Each row has a name. Each piece below is followed by the name of the row it came from, unless a question asks for something else. Each question is about the rows just above it. Places in a row count from 1.

dib: [ 66 151 123 168 129 109 109 123]
Lami: [156 131 116  79 115 136 139 183]
pif: [169 108 125  73 106 152 147 146]
murik: [129 166 115 142 155  99 103 181]
Namo: [106 130 147 178 166 108 167 136]
Fevu: [ 61 165 102 125 117 113  71 152]
boma: [104 165 102 125 117 113  71 152]
Lof: [142 129 166 115 154 107  72 147]
raful: [107 152 109 102 112 121 129 195]
nozo: [ 61 137 132 170 126 116 134 112]
[104] is at row and place
boma, 1
[109 102 112] is in which row?
raful
[155  99]
murik
Where do [129 166 115 142] appear?
murik
[178 166 108]
Namo

dib: [201 126 132 131 145 127 130 128 125 123 127 132 131 158 123 127 133 130
 130 121 136 128 134 134 138 155 137 130 120 130 132 146 138  75 134]
raful: [ 90 128 142 144 155 107 150 139 101 128 128 138 137 124  96 101 163 124
 128 137 108 130 129 127 130  52 147 108 112 132 145  79 112 132 161]
nozo: [ 90 128 142 144 155 107 150 139 101 128 128 138 137 124  96 101 163 124
 128 137 132 125 122 126 125 117 149 126 131 128 140 120 126  92 141]
Where do [128 140 120 126] appear?
nozo
Where in the named rows is [121]?
dib, 20
[140 120]
nozo
[ 90 128 142 144 155 107 150 139 101 128 128 138 137 124  96 101 163 124
 128 137 132 125 122 126 125 117 149 126 131 128 140 120 126  92 141]
nozo

Lof: [130 140 137 130 150 105]
nozo: [133 142 136 129 153 109]
verak: [152 148 123 123 163 153]
dib: [146 165 145 139 195  91]
How many times does verak hold [123]?
2
Row and place of [140] in the named rows:
Lof, 2

dib: [114 130 124 115]
Fevu: [114 130 142 143]
Lami: [114 114 142 114]
Count of [114] in Lami:
3
[130 142 143]
Fevu

boma: [165 193 115 177 135 141 139 163 143]
Namo: [145 197 114 129 126 133 163 159 100]
nozo: [111 137  75 128 187 112  80 125 100]
Fevu: [148 199 113 170 128 133 164 157 105]
verak: [143  95  67 137 127  87 158 150 145]
Lami: [ 85 142 118 123 110 144 117 191 144]
How many times does nozo hold [137]?
1
[177] is at row and place
boma, 4

verak: [138 186  90 130 135]
Lof: [ 93 134 118  93 121]
dib: [ 93 133  90  90 134]
Count of [133] in dib:
1
How many times does Lof hold [93]?
2
[ 90 130 135]
verak
[ 90 130]
verak

Fevu: [ 91 138 112 147 111 120 123 120 121 120 129 120]
murik: [123  85 100 108 161 133 193 176 160 175  68 156]
nozo: [ 72 164 147 178 122  96  96  92 118 111 122 123]
verak: [ 91 138 112 147 111 129 123 120 115 113 129 104]
Namo: [ 72 164 147 178 122  96  96  92 118 131 132 117]
Times [120] occurs in Fevu:
4
Row and place of [132] in the named rows:
Namo, 11
Times [90] occurs in Fevu:
0
Where in the named rows is [108]?
murik, 4

nozo: [199 136  76  79  52 139]
murik: [193 123  97 181 121 102]
raful: [114 112  64 176  64 177]
Lami: [ 74 137 113 112 149 160]
Lof: [ 56  73  51 110 154  51]
dib: [145 172 208 110  50  74]
verak: [122 199 191 199 133  89]
Count of [199] in verak:
2
How many times does raful hold [64]?
2
[136  76]
nozo
[199 133]
verak
Where in the named rows is [113]?
Lami, 3
The row with [113 112 149] is
Lami

pif: [124 127 117  85 115 128  85 174 120 185 102 126]
Gegik: [ 91 108  87 121  76 120 136 110 142 134 162  84]
Namo: [123 138 119 130 109  93  97 115 148 166 124 128]
boma: [ 90 122 100 102 120 154 101 173  91 113 127 130]
murik: [109 146 108 125 164 110 153 120 134 126 147 127]
Fevu: [130 140 134 129 115 160 113 103 153 118 187 193]
dib: [102 138 130 143 130 120 122 118 112 114 153 120]
raful: [185  75 153  78 128 115  91 108  87 121  78  79]
Where in the named rows is [114]?
dib, 10
[ 91 108  87 121  78]
raful
[100] is at row and place
boma, 3
[101] is at row and place
boma, 7

verak: [112 125 127 113 136 132 124 156 123 125 134 124 140 134  85 124 126 117
 115]
pif: [140 130 129 140 124 126 131 144 130 131 128 132 131 127 161 133 130 135
 151]
Namo: [105 127 128 106 136 131 123 157 112 127 138 127 147 137  66 113 128 105
 186]
Fevu: [112 125 127 113 136 132 124 156 123 125 134 124 140 134  85 124 126 139
  55]
[112 125 127 113 136 132 124 156 123 125 134 124 140 134  85 124 126 117
 115]
verak
[140 130 129 140 124 126 131 144 130 131 128 132 131 127 161 133 130 135
 151]
pif

boma: [166 176 175 166]
raful: [165 165 165 165]
dib: [176 175  65 165]
Fevu: [165  96  98  99]
How many times does raful hold [165]?
4
[176 175  65]
dib
[99] is at row and place
Fevu, 4
Where in the named rows is [98]?
Fevu, 3
Times [98] occurs in Fevu:
1
Where in the named rows is [65]?
dib, 3
Times [165] occurs in dib:
1

Fevu: [137 154  49  50 144 152]
Lof: [111 113 100 114 115  96]
nozo: [137 115  49 102 144 153]
verak: [139 144 139 115 140 115]
[114 115]
Lof
Where in the named rows is [111]?
Lof, 1
Which row holds [137 115  49 102 144 153]?
nozo
Count of [115] in verak:
2
[137 154  49  50 144] is in which row?
Fevu
Where in the named rows is [114]?
Lof, 4

murik: [132 112 152 118 115 123 105 151 125 117 149 157 100 147 122 135  84 145
 127 134 138 119 144 136 124 141 131 119 121 129 121 134 127  90 107 139
 146 139 126 124 141 117 148 138 127 135 111  75]
Fevu: [113 134  81 142 146 119 144 141 133 127 149 144 134 124  80 138 102 125
 113  94 119 142 105 145 110 134 131 124 117 123  88 110 130 112 136 119
 127 148 125 118 147 142 141 118 120 121 107  67]
dib: [123 130 115 135 138 125 134 130 130 129 133 122 147 157 100  84 135 145
 125 119 124 133 123 133 124 129 129 127 130 128 145 135 130 147 135 124
 126 134 127 124 133 134 130 123 125 125 122 105]
Namo: [134 129 143 125 124 133 127 116 126 132 112 113 133 124 151 122 151 125
 135 142 129 124 135 118 138 121 126 132 135 130 147 135 128 145 130 129
 123 116 130 134 116 125 116 129 132 129 142 169]
[135 130 147 135 128 145 130] is in which row?
Namo
[157 100 147 122 135  84 145]
murik
The row with [116 126 132 112 113 133] is
Namo

Lof: [134 124  96 123 122 131 117 114 144 134]
pif: [128 122 137 114 117 124 154 144 116 139]
dib: [137 126 108 128 139 125 127 117 140 134]
Fevu: [131  91 129 136 104 146 140 128 127 129]
nozo: [137 126 108 128 139 125 127 117 121 120]
Gegik: [128 131 129  91 127 140 136 104 146 132]
Which row holds [ 91 129 136 104 146 140 128 127 129]?
Fevu
[128 122 137 114 117 124 154 144 116 139]
pif
The row with [128 131 129  91 127 140 136 104 146] is
Gegik

murik: [167 168 142  66 192 172 104  76 113 174 199 203  79  82  58 169 189  74
  54 189 113  68 104 198  78 188  67  85]
pif: [ 65 165  73 138  99 152 201 139 174 102 173 151 196 152 151 172  54 138
  72 131 140  76 105 137 166 149 140 132]
Gegik: [ 94 206 131 202 110 159 128 119 124  92  65 204  72  52 203  79 112 153
  65 170  51  64 187 170  50 201  71 119]
dib: [ 65 165  73 138  99 152 201 139 174 102 173 131 196 152 151 172 131 138
  72 131 140  76 105 137 166  51 140 132]
Lof: [192 161 170  86 172  71  90 144 114 163 179 169 142 181  54  97 103 120
 182 164 198 108 120 206 153 147 135 108]
boma: [124  85 178 101 175  57  78 179 197  82  58 174 186 192  51 101  52 205
 128  62 145 132  59 183  98  61 102  98]
Lami: [156 126 169 161 149  96  96 200  80 158  69 119 191 110 164 162 187 170
 109  75 194 100 161  85 151 128  77 173]
verak: [200  55 175 179  90 129 151  70 106 125  87  77  91  86  87 116  54  79
  80 154 147 185  82 177 117 154  62 122]
raful: [167 164 142  66 192 172 104  76 113 174 199 125  79  82  58 174 189  74
 143 189 113  68 104 198  78 188  67  85]
Which row holds [124  85 178 101 175  57  78 179 197  82  58 174 186 192  51 101  52 205
 128  62 145 132  59 183  98  61 102  98]?
boma
Count of [169] in Lof:
1
How many times does dib hold [131]?
3

Gegik: [126  94  71 161 112]
verak: [148 125 112 109 124]
pif: [112 109 135  90 142]
murik: [111 145 106 191 142]
[191 142] is in which row?
murik
Row and place of [94] in the named rows:
Gegik, 2

nozo: [122 108 108 144 149]
raful: [ 71 109 105 120 162]
Lami: [109 109 137 119 119]
Namo: [141 106 122 103 100]
Lof: [112 158 122 157 101]
dib: [141 130  91 144  96]
murik: [ 91 141 130 106 130]
How many times does nozo hold [108]?
2
[ 71 109 105 120]
raful
[122 157]
Lof
Which row holds [ 91 141 130]?
murik
[130 106 130]
murik
Where in the named rows is [157]?
Lof, 4

pif: [134 134 113 144 132 150  97]
dib: [ 92 101 110 124 138 122 128]
verak: [ 96  79 111 136 135 145 139]
Lami: [106 114 119 120 145 119 124]
Lof: [ 75 102 137 177 143 119  96]
Gegik: [ 67 131 123  99  99  99 114]
raful: [139 129 102  78 125 119 114]
murik: [123 150  67 130 121 115 138]
Namo: [ 82 109 137 159 134 124 123]
Fevu: [136  96 119 129 132 103 119]
nozo: [134 134 113 144 132 123  94]
[ 67 131 123  99  99  99]
Gegik
Where do [102  78 125 119] appear?
raful
How many times does Fevu hold [120]?
0
[ 67 130]
murik
Count of [99] in Gegik:
3

